Below are the code and all the weights of a small trained network. Each question names an input and a class and asks about switching units off, where a switched-off unit gives its printed mean instead of its output.

import numpy as np


def w(rows, s, z=0):
    codes = np.array(rows[::2]) - 128.0
    scale = np.full(codes.shape[1], s)
    scale[-1] = z or s
    return codes * scale


def f(y):
    return y / 2 * (1 + np.tanh(0.7978845608 * (y + 0.044715 * y**3)))


def log_softmax(a):
    a = a - a.max(-1, keepdims=True)
    return a - np.log(np.exp(a).sum(-1, keepdims=True))


def net(x, mask):
    res = np.array(x, float).reshape(1, 6) / 4 @ E
    y = f(res @ A[0][:, :-1].T + A[0][:, -1])
    res = res + np.where(mask, y, B[0][:, -1]) @ B[0][:, :-1]
    return log_softmax(res[-1] @ U[:, :-1].T + U[:, -1])


A, B = {}, {}
E = w([
[254,180,56,4],'x0',
[67,99,215,31],'x1',
[130,139,140,142],'x2',
[128,129,128,125],'x3',
[13,243,72,174],'x4',
[130,146,158,152],'x5',
],0.0068)
A[0] = w([
[174,229,158,55,76],'N1',
[180,233,139,25,71],'N2',
[111,71,115,24,91],'N3',
[89,234,64,174,106],'N4',
[191,136,76,207,106],'N5',
[97,98,150,166,55],'N6',
[54,198,73,110,93],'N7',
[87,209,90,181,162],'N8',
[188,140,39,213,97],'N9',
[85,19,139,189,157],'N10',
[58,207,93,130,44],'N11',
[90,182,218,8,89],'N12',
[74,78,125,169,95],'N13',
[230,46,155,190,171],'N14',
[69,78,147,160,73],'N15',
[176,112,123,55,254],'N16',
[57,166,182,43,154],'N17',
[2,105,169,66,52],'N18',
[156,120,73,42,86],'N19',
],0.0091,0.0074)
B[0] = w([
[171,118,107,199,173],'N1',
[164,147,103,176,198],'N2',
[129,102,102,130,166],'N3',
[141,99,137,78,199],'N4',
[92,16,96,155,167],'N5',
[181,115,149,172,132],'N6',
[190,153,255,107,173],'N7',
[108,168,180,89,207],'N8',
[93,31,161,152,179],'N9',
[185,223,88,144,197],'N10',
[177,101,187,112,159],'N11',
[95,65,171,211,187],'N12',
[198,145,75,143,152],'N13',
[89,159,213,44,210],'N14',
[210,133,120,163,151],'N15',
[106,176,100,127,254],'N16',
[78,92,154,126,194],'N17',
[159,105,103,139,172],'N18',
[150,142,149,152,174],'N19',
],0.0089,0.0088)
U = w([
[159,130,174,34,32],'0',
[218,142,84,182,9],'1',
[85,3,119,167,43],'2',
[95,151,107,90,254],'3',
[109,141,113,93,213],'4',
[106,137,107,86,205],'5',
],0.014,0.0061)

Each question gives the input, the list of numbers given to net, and the class t.
The units are the neurons (one row each of A and B). Each row of codes is followed by its name. A weight is (code - 128) times the scale printed after its matrix; where a second scale follows, it is the last column's (A, B and U).
mask holds one flag per neuron, in row order. A switched-off neuron (its flag False) gives its mean, the last column of its row in B, instead of its output. The means were averaged over made-up inputs and are rounded, as every weight is.
A unit's drop is (log p(t) with every unit on - log p(t) with that unit switched off) / (log p(t) with every unit on - log p(t) with every unit switched off).
The circuit of an input: a set's keep is (log p(t) with only the set's units on - log p(t) with every unit switched off) / (log p(t) with every unit on - log p(t) with every unit switched off). Starting from the 12 units with the biggest drops (on a tie, the unit counted first), units are removed one at a time, each time the one whose removal leaves the highest keep (on an exact tie, the one counted first), for as long as the keep stays at least 0.8.
units of the circuit, in order: the units of the circuit, biggest drop first
most important unit: the unit with the biggest drop
top k neurons: the k neurons with the biggest drops, biggest first
drop of u: that unit's drop, to one decimal
input [5,-8,-3,0,6,-1], class 2: most important unit	N9
input [-4,-8,6,8,0,-5], class 2: top 2 neurons	(N9 N5)
input [-1,-7,-1,-2,-5,-1], class 2: top 2 neurons	(N5 N9)
input [1,-8,0,2,8,-8], class 0: units of the circuit, in order	(N7 N4)
input [3,1,5,-8,8,7], class 0: units of the circuit, in order	(N7 N11)
input [7,3,0,-3,5,-7], class 1: top 3 neurons	(N2 N1 N14)
input [4,6,2,-5,8,0], class 0: top 2 neurons	(N7 N11)
input [7,4,7,-6,-7,-8], class 4: top 2 neurons	(N14 N16)
input [-2,8,1,-7,7,0], class 2: top 4 neurons	(N12 N17 N14 N18)
input [-4,5,2,-8,-6,-6], class 5: units of the circuit, in order	(N7 N10)
input [-6,-5,1,-3,-2,-6], class 1: top 4 neurons	(N10 N13 N17 N15)
input [2,-2,-3,2,4,3], class 0: units of the circuit, in order	(N7 N4 N8)
input [7,-8,-6,-6,5,-8], class 2: top 3 neurons	(N9 N5 N10)
input [-8,-5,1,-6,-3,-8], class 1: units of the circuit, in order	(N10)
input [6,-7,2,-7,2,-6], class 2: units of the circuit, in order	(N9 N5)
input [-8,-6,-5,-1,-8,7], class 0: top 3 neurons	(N14 N2 N1)
input [-1,-8,-2,0,8,1], class 0: top 2 neurons	(N8 N7)
input [-2,-5,0,6,-6,-2], class 0: top 2 neurons	(N14 N12)
input [7,8,1,-6,4,1], class 2: top 2 neurons	(N12 N17)
input [-2,-6,1,-1,2,3], class 2: units of the circuit, in order	(N9)
input [6,-8,4,1,-2,-8], class 2: top 3 neurons	(N9 N5 N10)
input [0,7,2,-2,1,-2], class 2: drop of N12	0.3
input [-7,0,-5,-6,6,5], class 1: drop of N2	-0.1
input [-5,4,3,5,8,-3], class 0: drop of N7	0.2
input [6,-3,-3,-7,-5,4], class 5: drop of N14	1.1
